Below are the code and all the weights of a small trained network. Each question names an input and a target symbol and asks about switching units off, where a switched-off unit gives its printed mean instead of its output.

import numpy as np


def w(rows, s, z=0):
    codes = np.array(rows[::2]) - 128.0
    scale = np.full(codes.shape[1], s)
    scale[-1] = z or s
    return codes * scale


def norm(h):
    return h / np.sqrt((h * h).mean(-1, keepdims=True) + 1e-5)


def f(y):
    return np.maximum(y, 0)


def softmax(a):
    e = np.exp(a - a.max(-1, keepdims=True))
    return e / e.sum(-1, keepdims=True)


def log_softmax(a):
    a = a - a.max(-1, keepdims=True)
    return a - np.log(np.exp(a).sum(-1, keepdims=True))


def net(x, mask):
    ids = ['Θαβγεζηλμξπστφψω'.index(c) for c in x.split()]
    T = len(ids)
    res = E[ids] + P[:T]
    r = norm(res)
    for j in range(2):
        rows = slice(2 * j, 2 * j + 2)
        q, k, v = (r @ M[0][rows].T for M in (Q, K, V))
        z = softmax(np.where(np.tri(T) > 0, q @ k.T / 2**0.5, -1e9)) @ v
        o = O[0][rows]
        res = res + np.where(mask[j], z, o[:, -1]) @ o[:, :-1]
    y = f(norm(res) @ A[0][:, :-1].T + A[0][:, -1])
    res = res + np.where(mask[2:10], y, B[0][:, -1]) @ B[0][:, :-1]
    return log_softmax(norm(res)[-1] @ U[:, :-1].T + U[:, -1])


Q, K, V, O, A, B = {}, {}, {}, {}, {}, {}
E = w([
[138,105,78,137,81],'Θ',
[172,141,93,131,111],'α',
[170,112,109,156,144],'β',
[161,128,79,132,133],'γ',
[151,143,54,148,176],'ε',
[152,140,178,195,140],'ζ',
[112,138,232,119,58],'η',
[164,113,155,142,217],'λ',
[120,211,53,37,92],'μ',
[121,161,96,124,220],'ξ',
[94,135,127,195,169],'π',
[137,114,181,197,250],'σ',
[89,180,249,181,204],'τ',
[146,164,147,58,152],'φ',
[239,149,155,175,19],'ψ',
[69,180,115,111,93],'ω',
],0.024)
P = w([
[216,235,118,191,128],'0',
[189,252,142,182,163],'1',
[188,148,98,165,86],'2',
[157,241,134,170,178],'3',
[164,126,112,154,67],'4',
[140,210,120,151,186],'5',
[143,117,105,145,69],'6',
[124,175,116,147,178],'7',
[131,108,96,129,83],'8',
[103,152,118,137,182],'9',
[119,94,98,113,99],'10',
[79,132,113,135,194],'11',
[86,68,90,99,127],'12',
[86,133,111,149,178],'13',
],0.011)
Q[0] = w([
[165,136,82,164,181],'head 1',
[132,20,148,122,7],'head 1',
[78,173,156,166,117],'head 2',
[171,28,203,80,54],'head 2',
],0.011)
K[0] = w([
[97,45,154,117,162],'head 1',
[247,165,132,211,95],'head 1',
[77,162,160,153,115],'head 2',
[248,200,134,190,81],'head 2',
],0.013)
V[0] = w([
[105,121,220,65,121],'head 1',
[198,70,158,85,182],'head 1',
[119,154,116,8,159],'head 2',
[211,100,67,74,85],'head 2',
],0.012)
O[0] = w([
[206,249,152,222,123,2],'head 1',
[248,108,181,85,254,108],'head 1',
[107,229,124,49,135,125],'head 2',
[232,155,75,128,50,140],'head 2',
],0.009,0.006)
A[0] = w([
[140,165,170,36,91,175],'neuron 1',
[22,158,138,128,195,233],'neuron 2',
[125,55,150,85,44,159],'neuron 3',
[149,149,84,105,99,2],'neuron 4',
[143,181,98,157,181,160],'neuron 5',
[59,73,87,167,116,199],'neuron 6',
[84,100,198,117,83,106],'neuron 7',
[121,124,255,169,127,97],'neuron 8',
],0.014,0.0048)
B[0] = w([
[61,157,59,156,186,175],'neuron 1',
[165,84,204,124,53,254],'neuron 2',
[170,194,199,163,129,211],'neuron 3',
[106,118,108,49,182,155],'neuron 4',
[50,137,118,94,152,216],'neuron 5',
[71,153,80,110,186,245],'neuron 6',
[183,166,5,212,138,153],'neuron 7',
[94,188,24,85,174,170],'neuron 8',
],0.011,0.0088)
U = w([
[136,92,86,152,81,135],'Θ',
[170,143,122,114,116,132],'α',
[185,77,125,162,151,170],'β',
[183,117,73,107,138,123],'γ',
[111,82,40,112,191,66],'ε',
[123,125,67,199,201,73],'ζ',
[143,186,117,197,134,117],'η',
[185,118,155,121,218,99],'λ',
[119,186,114,76,95,98],'μ',
[123,99,185,53,121,174],'ξ',
[87,46,128,196,135,132],'π',
[135,94,162,157,207,114],'σ',
[94,162,192,174,161,156],'τ',
[156,248,165,85,192,114],'φ',
[162,136,175,144,102,255],'ψ',
[63,162,153,140,48,175],'ω',
],0.012,0.0085)

Each question gives the input, a string of symbols that net reads in full, and the target symbol t.
The units are the heads (2 rows each of Q, K, V and O) and the neurons (one row each of A and B). Each row of codes is followed by its name. A weight is (code - 128) times the scale printed after its matrix; where a second scale follows, it is the last column's (O, A, B and U).
mask holds one flag per unit, heads first, then neurons. A switched-off unit (its flag False) gives its mean, the last column of its rows in O or B, instead of its output. The means were averaged over made-up inputs and are rounded, as every weight is.
A unit's drop is (log p(t) with every unit on - log p(t) with that unit switched off) / (log p(t) with every unit on - log p(t) with every unit switched off).
The circuit of an input: a set's keep is (log p(t) with only the set's units on - log p(t) with every unit switched off) / (log p(t) with every unit on - log p(t) with every unit switched off). Starting from all 10 units, units are removed one at a time, each time the one whose removal leaves the highest keep (on an exact tie, the one counted first), for as long as the keep stays at least 0.8.
circuit, biggest first: the units of the circuit, biggest drop first
top k neurons: the k neurons with the biggest drops, biggest first
which heads matter: for each layer, one digit per head in row order, 1 if its drop is at least 0.15 and else 0, layers parted by /
input φ γ ζ ζ τ ε, target τ: which heads matter -> 11
input φ ζ ζ ξ ε β, target ξ: circuit, biggest first -> (head 2; neuron 2)
input φ σ Θ φ α γ φ β, target φ: which heads matter -> 11
input ε Θ ζ ω γ α, target ω: circuit, biggest first -> (head 1)
input Θ μ η τ ε φ λ λ ξ γ, target ξ: circuit, biggest first -> (head 2; neuron 2; neuron 8)
input β γ ζ μ τ α ξ ε φ ζ, target φ: circuit, biggest first -> (neuron 8; head 1)
input γ γ α ε ω π, target ω: which heads matter -> 10
input γ ε α α β ω ε γ π γ ξ ε φ, target φ: which heads matter -> 01
input ζ ε ζ γ φ φ ξ φ α ε φ ζ, target φ: circuit, biggest first -> (head 1; head 2)
input ζ σ σ ε ψ ε ε ζ β ε μ ψ π ε, target π: circuit, biggest first -> (head 2; neuron 2)
input ψ ξ τ ω ζ ε, target ω: circuit, biggest first -> (head 1; neuron 2; head 2)
input ξ ζ π, target π: which heads matter -> 11
input ε ε ζ, target ζ: which heads matter -> 01
input λ ε ξ ω ζ ζ, target ω: top 2 neurons -> (neuron 2; neuron 1)
input ε ε Θ ε β β φ α, target φ: circuit, biggest first -> (head 1)
input α β ω γ, target ω: which heads matter -> 10
input ε γ ζ ξ ζ φ ξ ε ξ ε, target ξ: which heads matter -> 01
input η ε ω φ, target ω: circuit, biggest first -> (head 1; neuron 2)
input ξ ε ε α γ π ε ε ε Θ φ, target φ: top 2 neurons -> (neuron 3; neuron 1)
input Θ γ ω φ λ ω π φ ε τ ζ, target ζ: circuit, biggest first -> (neuron 7)
